Each row has a hidden trait or not; one of two labels after the row says which. A new part has a new trait and new labels.
In the rows, 128 means zero.
[115 153 149 124 116 191 190 177 142 103 121  76  74 124  90 124 141  86
 117]	B
[119 127 148 118 123 152 173 129 128 144  62 120  79 127 139 140 102 111
 121]	B
[143 133 111 127 122 146 137 144 169 123 108 132  87 127 131 152 165 147
 106]	B
[118 150 134 141 153 150 170 111 166 108 168  91  27 103 103 146 157  97
  97]	B
[103 131 171 141 149 168 171 106 150 105 167  82  90 101 119 102 169 104
 119]	B
[124 138 119 124 127 126 158 160 135 137  89 126 105 123 139 154 167 142
 139]	B
[133 154 148 110 154 172 162 206 137 115 106  99  93 135  83 129 116  95
  91]	Q
[103 122 174 122 148 150 188 138 122 118 121 103  93 126 123 128 141 104
  65]	B
[102 146 166  97 134 109 151 128 132 143  90 152  83 149 128 136  82 159
 106]	B
[139 134 136 110  95 153 210 212 120 117 133 132 111 137  85 135 126 121
 127]	Q
[126 154 144 115 167 159 183 177 154 144  92 135  60 141 118 113  82 122
 117]	B
[120 104 143 114 123  56 172  79 104 146 146  70 140 179  96 106 168  99
  89]	Q
[ 98 114 144 152 143 156 152 117 163 148  21  72 120 110 181 140 180 103
 137]	Q
[123 125 123 121 128 111 154  93 149 151 126  77 122 156 127 120 127 123
 138]	Q
[102 125 165 114 147 100 166 113 119 162  43 139  57 137 147 131  79 134
  32]	B
[ 80 139 152 130 107 135 185 131 125 109 141  78  78 107 134 113 183 107
  78]	B
[149 134 151 129 120 187 215 174 120 131  77  98 152 177 101 112 111  84
 132]	B
[108 128 151 128 140 124 185 139 110 127 106 101  52 116 108 141  92  95
 115]	B
[121 136 137 134 133 146 155 123 126 149 117 107  66 126 120 137 155 121
 126]	Q
[110 127 122 128  82 165 218 187 115 112 178 123 116 122 108 124 139 122
  94]	Q
